Here is a tiny trained network, its code and every weight. The questions are about switching its units off for an input and a class, where a switched-off unit gives its printed mean instead of its output.

import numpy as np


def w(rows, s, z=0):
    codes = np.array(rows[::2]) - 128.0
    scale = np.full(codes.shape[1], s)
    scale[-1] = z or s
    return codes * scale


def f(y):
    return y / 2 * (1 + np.tanh(0.7978845608 * (y + 0.044715 * y**3)))


def log_softmax(a):
    a = a - a.max(-1, keepdims=True)
    return a - np.log(np.exp(a).sum(-1, keepdims=True))


def net(x, mask):
    res = np.array(x, float).reshape(1, 7) / 4 @ E
    y = f(res @ A[0][:, :-1].T + A[0][:, -1])
    res = res + np.where(mask, y, B[0][:, -1]) @ B[0][:, :-1]
    return log_softmax(res[-1] @ U[:, :-1].T + U[:, -1])


A, B = {}, {}
E = w([
[127,126,128,130,130,129],'x0',
[100,246,211,186,145,179],'x1',
[179,208,91,129,221,21],'x2',
[76,148,74,57,208,210],'x3',
[254,121,201,47,147,164],'x4',
[133,134,120,129,122,131],'x5',
[122,120,136,128,137,125],'x6',
],0.0074)
A[0] = w([
[49,123,75,187,106,115,135],'N0',
[157,182,102,140,198,30,91],'N1',
[146,90,165,113,55,215,118],'N2',
[107,213,201,185,164,148,80],'N3',
[127,50,75,80,127,81,68],'N4',
[86,155,75,60,182,178,35],'N5',
[70,135,75,174,117,103,115],'N6',
[146,45,47,82,124,101,66],'N7',
[123,48,56,81,135,68,70],'N8',
[96,197,199,182,129,190,94],'N9',
[51,132,84,176,121,89,110],'N10',
[96,209,215,166,139,158,87],'N11',
[96,106,157,130,18,221,77],'N12',
[161,207,88,132,197,44,46],'N13',
[178,92,188,216,46,44,44],'N14',
[104,152,59,87,193,194,38],'N15',
[178,123,160,205,65,57,86],'N16',
[237,128,189,59,170,127,106],'N17',
[78,68,146,126,2,222,102],'N18',
[191,130,158,90,131,139,126],'N19',
[54,147,45,176,141,107,131],'N20',
[65,123,86,198,128,103,87],'N21',
[165,176,89,135,171,75,70],'N22',
[88,142,76,68,179,195,54],'N23',
[165,128,159,186,38,55,35],'N24',
[53,123,79,164,83,118,135],'N25',
[57,126,87,198,124,83,104],'N26',
[153,181,118,89,172,51,136],'N27',
[181,127,161,194,47,72,73],'N28',
[100,149,59,80,197,197,76],'N29',
[148,52,78,100,105,69,8],'N30',
[69,124,70,189,124,106,117],'N31',
[92,131,94,80,206,182,38],'N32',
[76,236,205,143,129,149,70],'N33',
[109,215,181,199,170,172,80],'N34',
[227,99,189,67,156,141,114],'N35',
[45,132,75,184,137,72,142],'N36',
[208,108,192,66,140,156,113],'N37',
[170,171,85,150,194,74,51],'N38',
[170,201,77,121,164,65,48],'N39',
],0.0072,0.0015)
B[0] = w([
[174,175,153,141,148,180,191],'N0',
[25,16,104,208,213,137,210],'N1',
[83,85,142,200,237,163,211],'N2',
[206,76,9,104,45,74,193],'N3',
[235,69,34,108,64,101,182],'N4',
[70,169,196,57,69,51,175],'N5',
[177,201,170,143,156,208,174],'N6',
[197,101,37,116,70,116,193],'N7',
[217,100,34,108,67,102,193],'N8',
[167,72,51,119,88,100,196],'N9',
[188,199,159,146,142,180,184],'N10',
[199,66,42,103,63,91,194],'N11',
[57,31,105,202,196,130,224],'N12',
[75,36,110,181,210,129,211],'N13',
[44,162,198,52,68,72,205],'N14',
[75,151,190,60,87,57,177],'N15',
[50,166,207,60,75,53,185],'N16',
[189,225,181,158,158,205,213],'N17',
[32,12,91,230,255,152,253],'N18',
[156,179,173,149,166,177,166],'N19',
[153,215,174,143,157,180,196],'N20',
[180,178,172,144,130,182,177],'N21',
[56,69,118,198,184,141,174],'N22',
[55,164,195,63,83,29,178],'N23',
[75,153,175,63,103,75,181],'N24',
[158,170,162,161,163,187,184],'N25',
[181,206,156,121,138,186,188],'N26',
[66,78,132,199,195,166,187],'N27',
[61,169,193,67,96,61,183],'N28',
[58,159,231,44,55,34,185],'N29',
[184,127,68,104,71,95,175],'N30',
[197,193,160,136,146,188,180],'N31',
[97,157,169,74,93,49,171],'N32',
[204,71,33,89,66,97,196],'N33',
[220,64,21,104,51,88,196],'N34',
[187,211,169,161,151,199,208],'N35',
[190,186,164,130,156,199,200],'N36',
[190,209,176,152,176,223,201],'N37',
[64,45,110,189,217,138,183],'N38',
[75,64,110,180,181,144,187],'N39',
],0.0054,0.0071)
U = w([
[31,33,112,208,210,149,254],'0',
[226,240,186,144,145,226,99],'1',
[231,79,2,101,31,70,80],'2',
[19,177,224,55,65,20,31],'3',
],0.0095,0.00086)

Each question gives the input, the list of numbers given to net, and the class t.
The units are the neurons (one row each of A and B). Each row of codes is followed by its name. A weight is (code - 128) times the scale printed after its matrix; where a second scale follows, it is the last column's (A, B and U).
mask holds one flag per neuron, in row order. A switched-off neuron (its flag False) gives its mean, the last column of its row in B, instead of its output. The means were averaged over made-up inputs and are rounded, as every weight is.
A unit's drop is (log p(t) with every unit on - log p(t) with that unit switched off) / (log p(t) with every unit on - log p(t) with every unit switched off).
The circuit of an input: a set's keep is (log p(t) with only the set's units on - log p(t) with every unit switched off) / (log p(t) with every unit on - log p(t) with every unit switched off). Starting from the 12 units with the biggest drops (on a tie, the unit counted first), units are removed one at a time, each time the one whose removal leaves the highest keep (on an exact tie, the one counted first), for as long as the keep stays at least 0.8.
circuit, biggest first: the units of the circuit, biggest drop first
unit that matters most: the unit with the biggest drop
k most important neurons: the k neurons with the biggest drops, biggest first
drop of u: that unit's drop, to one decimal
input [-5,6,-2,-7,0,5,0], class 3: 4 most important neurons	[N14 N16 N28 N24]
input [-1,-8,8,-7,6,-1,0], class 0: circuit, biggest first	[N1 N27]
input [7,8,7,-1,7,1,6], class 2: circuit, biggest first	[N3 N34]
input [-4,1,6,-6,4,-8,3], class 0: unit that matters most	N1
input [-5,-3,4,5,1,-4,4], class 3: circuit, biggest first	[N29 N5 N15]
input [-6,8,-8,5,5,8,-7], class 0: 2 most important neurons	[N18 N2]
input [-4,8,5,-1,-8,7,8], class 1: 2 most important neurons	[N20 N36]
input [3,1,8,-8,8,5,3], class 0: 2 most important neurons	[N1 N13]
input [-1,-1,-6,-3,6,-4,-8], class 0: 3 most important neurons	[N18 N12 N2]
input [-4,-8,-3,8,-2,-3,5], class 2: 3 most important neurons	[N4 N8 N7]
input [-3,2,2,1,-3,-1,-6], class 1: 2 most important neurons	[N18 N12]
input [-6,7,7,2,3,7,7], class 0: 4 most important neurons	[N1 N13 N27 N38]
input [4,-5,5,-1,7,8,0], class 1: 2 most important neurons	[N17 N35]
input [5,6,3,8,-6,-3,5], class 3: unit that matters most	N29
input [6,-4,-7,-3,-8,2,5], class 1: drop of N0	0.1
input [0,-4,7,-7,5,1,8], class 0: drop of N20	0.0
input [6,8,-7,-3,6,7,-3], class 2: drop of N11	0.4
input [-8,6,-7,2,5,-4,-3], class 0: drop of N18	0.1
